Here is a tiny trained network, its code and every weight. The questions are about switching its units off for an input and a class, where a switched-off unit gives its printed mean instead of its output.

import numpy as np


def w(rows, s, z=0):
    codes = np.array(rows[::2]) - 128.0
    scale = np.full(codes.shape[1], s)
    scale[-1] = z or s
    return codes * scale


def f(y):
    return np.maximum(y, 0)


def log_softmax(a):
    a = a - a.max(-1, keepdims=True)
    return a - np.log(np.exp(a).sum(-1, keepdims=True))


def net(x, mask):
    res = np.array(x, float).reshape(1, 4) / 4 @ E
    y = f(res @ A[0][:, :-1].T + A[0][:, -1])
    res = res + np.where(mask, y, B[0][:, -1]) @ B[0][:, :-1]
    return log_softmax(res[-1] @ U[:, :-1].T + U[:, -1])


A, B = {}, {}
E = w([
[76,149,39,128,67,94,150,59,213,28],'x0',
[31,109,129,197,72,98,127,52,22,166],'x1',
[36,116,133,44,47,69,112,242,123,134],'x2',
[161,122,2,194,127,100,129,175,145,235],'x3',
],0.0048)
A[0] = w([
[103,125,73,139,114,133,123,85,178,71,139],'n1',
[92,130,129,111,105,130,126,168,118,131,50],'n2',
[154,136,192,129,152,127,118,161,89,181,110],'n3',
[81,124,132,99,100,116,132,189,129,127,53],'n4',
[106,137,191,99,112,130,129,98,132,82,71],'n5',
[92,131,130,104,100,121,133,172,129,123,37],'n6',
[77,119,122,103,97,106,132,181,138,120,76],'n7',
[122,136,188,101,117,142,133,120,113,87,72],'n8',
[80,123,140,152,130,127,122,98,66,156,71],'n9',
[39,113,114,167,99,127,147,53,33,161,50],'n10',
[78,122,124,106,104,113,134,176,130,140,44],'n11',
[89,138,41,121,104,118,120,93,182,51,140],'n12',
[127,138,199,108,125,111,118,91,126,73,60],'n13',
[132,129,96,133,119,122,123,135,131,158,60],'n14',
[84,124,51,127,105,99,123,81,178,58,142],'n15',
[159,131,156,113,131,140,132,145,144,90,102],'n16',
[185,119,125,100,153,137,134,179,190,105,6],'n17',
[144,139,63,141,126,120,123,148,127,175,85],'n18',
[148,113,69,130,131,119,133,142,129,161,67],'n19',
[46,127,135,95,87,109,133,232,146,129,45],'n20',
[228,129,134,180,171,129,144,2,147,133,2],'n21',
[135,132,64,139,129,131,128,148,126,163,75],'n22',
[148,126,169,138,135,137,113,156,105,170,122],'n23',
[178,129,128,120,155,135,130,186,176,92,83],'n24',
[108,136,250,88,127,139,132,99,109,47,67],'n25',
[138,138,43,147,112,124,142,151,134,189,90],'n26',
[199,132,125,85,145,145,134,184,191,101,48],'n27',
[151,125,167,139,161,132,126,132,114,174,117],'n28',
[103,128,79,127,138,123,126,94,155,87,139],'n29',
[155,141,14,140,119,123,120,161,130,207,80],'n30',
[132,126,165,120,144,128,125,133,105,109,107],'n31',
[64,124,118,153,104,135,134,83,67,149,64],'n32',
[134,128,110,133,135,117,135,111,134,105,142],'n33',
[116,129,136,111,119,118,134,145,127,136,89],'n34',
[184,123,132,166,149,147,133,38,130,128,15],'n35',
[183,120,225,130,172,125,118,193,50,216,125],'n36',
[185,114,130,104,148,136,140,179,195,97,52],'n37',
],0.0078,0.00072)
B[0] = w([
[153,133,143,103,82,162,195,153,126,150,181],'n1',
[157,140,110,121,159,146,109,123,104,119,156],'n2',
[146,127,129,109,74,155,196,145,144,134,198],'n3',
[171,139,108,118,169,162,99,121,83,115,171],'n4',
[99,78,118,176,160,129,148,138,164,124,174],'n5',
[158,139,110,124,160,151,104,124,96,116,159],'n6',
[166,139,107,119,172,159,97,132,88,115,172],'n7',
[102,88,118,172,157,123,143,128,156,119,171],'n8',
[121,167,146,111,97,72,92,106,150,144,175],'n9',
[112,195,165,104,87,25,47,92,158,155,208],'n10',
[164,138,107,128,172,157,102,121,95,113,166],'n11',
[150,126,154,100,64,172,217,161,130,157,197],'n12',
[94,74,108,177,163,126,135,141,158,122,177],'n13',
[116,107,131,148,150,124,132,124,144,116,151],'n14',
[151,127,155,96,60,165,212,163,135,155,196],'n15',
[100,135,136,141,114,87,105,109,137,140,163],'n16',
[102,165,147,125,92,57,82,89,125,147,188],'n17',
[90,85,132,160,160,127,134,132,162,102,176],'n18',
[97,89,135,160,150,128,133,128,150,114,166],'n19',
[194,152,94,116,195,181,86,114,56,105,197],'n20',
[180,139,81,94,212,183,61,154,37,88,236],'n21',
[93,90,133,158,156,125,134,129,151,112,168],'n22',
[139,134,128,110,90,152,177,137,135,130,178],'n23',
[107,164,152,123,98,72,87,94,132,148,185],'n24',
[67,47,103,210,186,118,146,138,186,118,215],'n25',
[83,70,135,175,168,125,140,126,167,103,190],'n26',
[101,173,151,127,90,52,71,85,127,162,200],'n27',
[143,134,122,101,96,154,168,143,122,125,180],'n28',
[139,128,140,106,90,155,170,146,125,136,166],'n29',
[67,56,135,191,181,124,145,123,175,93,209],'n30',
[113,104,116,151,135,132,145,136,150,127,156],'n31',
[116,171,151,115,101,59,82,101,149,153,180],'n32',
[139,132,129,117,117,141,141,140,118,135,146],'n33',
[144,135,120,124,142,142,123,124,117,120,143],'n34',
[168,143,90,106,182,160,79,144,68,112,199],'n35',
[149,134,136,84,31,183,247,157,148,133,253],'n36',
[103,165,149,123,93,61,78,93,122,155,190],'n37',
],0.015,0.0062)
U = w([
[158,121,158,78,26,189,254,185,142,160,252],'0',
[45,8,118,237,199,111,140,129,197,88,79],'1',
[101,209,179,110,79,4,41,60,135,179,96],'2',
[208,149,60,97,212,191,68,139,12,80,66],'3',
],0.0079,0.00038)

Each question gives the input, the list of numbers given to net, and the class t.
The units are the neurons (one row each of A and B). Each row of codes is followed by its name. A weight is (code - 128) times the scale printed after its matrix; where a second scale follows, it is the last column's (A, B and U).
mask holds one flag per neuron, in row order. A switched-off neuron (its flag False) gives its mean, the last column of its row in B, instead of its output. The means were averaged over made-up inputs and are rounded, as every weight is.
A unit's drop is (log p(t) with every unit on - log p(t) with that unit switched off) / (log p(t) with every unit on - log p(t) with every unit switched off).
The circuit of an input: a set's keep is (log p(t) with only the set's units on - log p(t) with every unit switched off) / (log p(t) with every unit on - log p(t) with every unit switched off). Starting from the 12 units with the biggest drops (on a tie, the unit counted first), units are removed one at a time, each time the one whose removal leaves the highest keep (on an exact tie, the one counted first), for as long as the keep stays at least 0.8.
circuit, biggest first: the units of the circuit, biggest drop first
most important unit: the unit with the biggest drop
top k neurons: the k neurons with the biggest drops, biggest first
drop when u is switched off: that unit's drop, to one decimal
input [-2,-5,8,7], class 3: circuit, biggest first => n20
input [-7,0,0,8], class 1: top 3 neurons => n30, n26, n18
input [-3,-3,-7,7], class 1: top 2 neurons => n30, n26
input [-8,4,-8,8], class 0: top 2 neurons => n36, n3
input [4,-5,-4,-1], class 2: top 3 neurons => n36, n27, n37
input [-3,8,-8,7], class 2: top 3 neurons => n10, n32, n9
input [-5,2,5,6], class 1: top 2 neurons => n30, n26
input [4,-2,-1,-6], class 1: top 4 neurons => n25, n36, n13, n5
input [7,7,-6,-2], class 0: top 3 neurons => n15, n12, n1
input [1,3,-4,1], class 3: top 2 neurons => n21, n27
input [-5,5,-7,-4], class 3: top 2 neurons => n21, n35
input [4,4,-5,4], class 3: top 3 neurons => n21, n36, n35
input [5,5,-6,4], class 3: top 4 neurons => n21, n36, n35, n3
input [7,-3,-2,5], class 0: most important unit => n12
input [-6,8,-2,2], class 2: top 2 neurons => n10, n32
input [-7,2,8,6], class 3: top 4 neurons => n20, n4, n11, n7
input [-7,5,-7,-3], class 0: drop when n4 is switched off => 0.1
input [0,-7,-6,8], class 1: drop when n30 is switched off => 1.3
input [2,7,2,6], class 2: drop when n22 is switched off => -0.1
input [5,2,7,-4], class 3: most important unit => n20
input [-4,1,3,-6], class 1: drop when n25 is switched off => 0.7
